[-11.3   0.2 -24.1  -8.0  -1.7  -2.9  11.5  -5.2 -48.7 -10.5 -31.8  20.3
  33.4 -23.6  -5.9  29.1   4.3   6.1 -29.8  -5.4 -18.9  32.7  15.8  -3.2
 -25.9  12.8   3.9 -13.3  17.3 -14.8   8.8  -8.1  18.5   9.1  -4.4   7.0
  18.3  -1.8 -22.8 -29.5  30.8] : (92)
[-14.8  -0.7  -7.5  -4.2  -0.3  -2.7   1.7  -9.2 -46.3  -8.4 -15.4  27.5
  26.7 -25.9  -5.2  27.4  13.9  -1.2 -27.0   3.3 -33.8  33.0   5.1  -9.5
 -23.8   9.5   7.2 -22.3  -2.6  -5.5   1.6 -15.6   7.8   6.9  -1.7  -0.5
  29.0   0.7 -18.3 -45.7  30.0] : (92)
[ -6.3 -11.8 -27.6 -30.8  10.6  -8.7  12.7   1.6 -44.0 -18.9 -19.7  20.6
  51.8 -39.0  -3.8  21.0   0.2  15.1 -32.3  19.8 -22.6  38.0  19.2   1.0
 -35.2  13.0   7.3  -7.4  27.2 -20.2  16.4   0.8  17.2   7.6   3.3   4.3
  11.3   7.5  -9.7 -39.1  28.6] : (96)
[-17.1 -13.0 -64.9 -15.0  -1.5 -11.8  65.5   3.6 -43.0 -25.5 -51.5  16.8
  33.7 -48.6  12.8  59.3  21.8   1.7 -60.6  -3.4 -33.9  41.8  36.3   5.9
 -42.1  13.2   5.3  -9.5  54.2 -31.6  28.3  -2.9  30.8  -9.5 -15.9   1.6
  19.0 -11.0 -21.5 -40.3  48.2] : (92)
[-24.2 -41.3 -54.2 -46.4  -0.6 -16.3  39.2  -0.1  -8.7  -1.7   7.3   7.9
  29.7 -40.6  32.2   6.0   9.2  24.7 -32.8  -1.4 -57.7  34.0  77.1   0.3
 -51.3   1.2  -2.8   8.3  25.1   6.0  42.0 -11.9  17.6 -18.8  11.6   2.4
 -21.5  11.6   1.9 -52.8  53.1] : (96)
[-12.0  -8.4 -41.8 -25.1  -6.4  -2.4  21.4  -1.9 -40.3  -0.6 -17.9   8.5
  33.9 -16.4  10.7  16.9  -8.4  18.5 -20.3   0.7 -18.4  26.7  40.6   2.5
 -30.3   7.2  -2.6   9.8  19.7  -8.2  18.4  11.4  24.4   1.8  -8.0   4.8
   0.3   8.3 -11.3 -19.6  34.0] : (92)
[-11.5   6.7 -23.2 -13.5   3.5  -8.0  12.0  -4.1 -35.0  -5.2  -7.3  21.2
  16.8 -20.7  -1.7  21.8  10.6   6.2 -25.2  -1.0 -32.6  23.6  17.1  -3.8
 -25.4   0.4   3.1 -18.5   4.3 -11.6   9.3 -15.7   9.3  -2.0  12.3  -0.6
  15.9   9.7  -4.1 -44.2  28.0] : (96)
[ -4.5 -26.3 -14.9 -19.5  16.7 -24.3  41.0   1.9 -50.8 -24.1  -9.8  21.1
  36.4 -59.1  -3.7  30.5  21.4  -0.8 -51.9  21.6 -36.0  31.1   9.4   3.6
 -35.8   4.4  14.1 -24.2  49.8 -28.1  17.9 -12.6   7.8  -5.6  17.0   2.6
   8.3 -10.4   8.5 -66.3  17.0] : (92)
[ -8.9   2.6 -15.6  -9.1   2.5  -5.1   6.5  -8.9 -43.3  -7.0 -18.6  22.5
  33.2 -30.3   0.3  22.2   7.9   3.7 -25.5  13.6 -25.6  36.1   5.8  -3.6
 -17.2   9.2   8.8 -20.8  11.3 -17.5   0.6 -12.3  11.1   8.2   0.2   0.9
  26.4   1.7 -15.3 -41.0  28.8] : (92)
[ -3.0 -13.4 -20.4   3.8   1.3 -19.5  45.1   1.8 -28.8  -7.2 -45.8  18.0
  23.7 -50.5   2.0  27.2   9.9  14.8 -52.0   6.0 -19.4  32.7  18.7  11.6
 -27.6  13.1   7.3  -6.2  59.5 -36.5  24.0  -4.8  13.3  -8.6 -13.8  13.0
   7.8 -20.6 -12.3 -30.8  27.2] : (92)
[-10.3   3.7 -11.3   1.0  -1.1  -9.3  -3.0 -12.9 -58.5  -5.1 -25.7  29.5
  39.5 -34.2 -12.6  30.2   9.6   7.5 -29.3  10.1 -33.4  41.6   3.1 -13.8
 -25.5  16.3   4.3 -21.2   1.4 -13.9   2.9 -18.0  13.1  17.7  -5.6   4.9
  34.3   0.9 -23.0 -42.6  42.0] : (92)
[ -5.1   1.4 -34.4 -18.3 -15.2   0.0  16.4  -7.5 -13.9   5.4 -22.3   7.7
  11.4   6.6  14.5   7.2  -7.3  26.4  -7.4 -13.0 -20.4  22.2  39.4   4.0
 -19.6   9.0  -5.5   9.5   9.1   0.6  14.2  11.2  31.6   3.0 -13.1   9.7
  -5.2  -5.2 -13.5  -4.4  29.7] : (96)
[-10.1   1.1  -9.5  -0.8  -7.5   0.9  -8.8 -11.8 -33.4  -1.5 -14.2  16.4
  20.9  -4.2  -4.1  18.5  14.0   3.3 -10.1  -6.3 -20.1  19.3  13.0 -11.7
 -11.0   7.8  -0.4  -9.6  -6.7  -0.7  -2.7 -17.9  10.8   6.8   6.4  -2.8
  21.3   3.4 -16.7 -14.2  29.0] : (92)
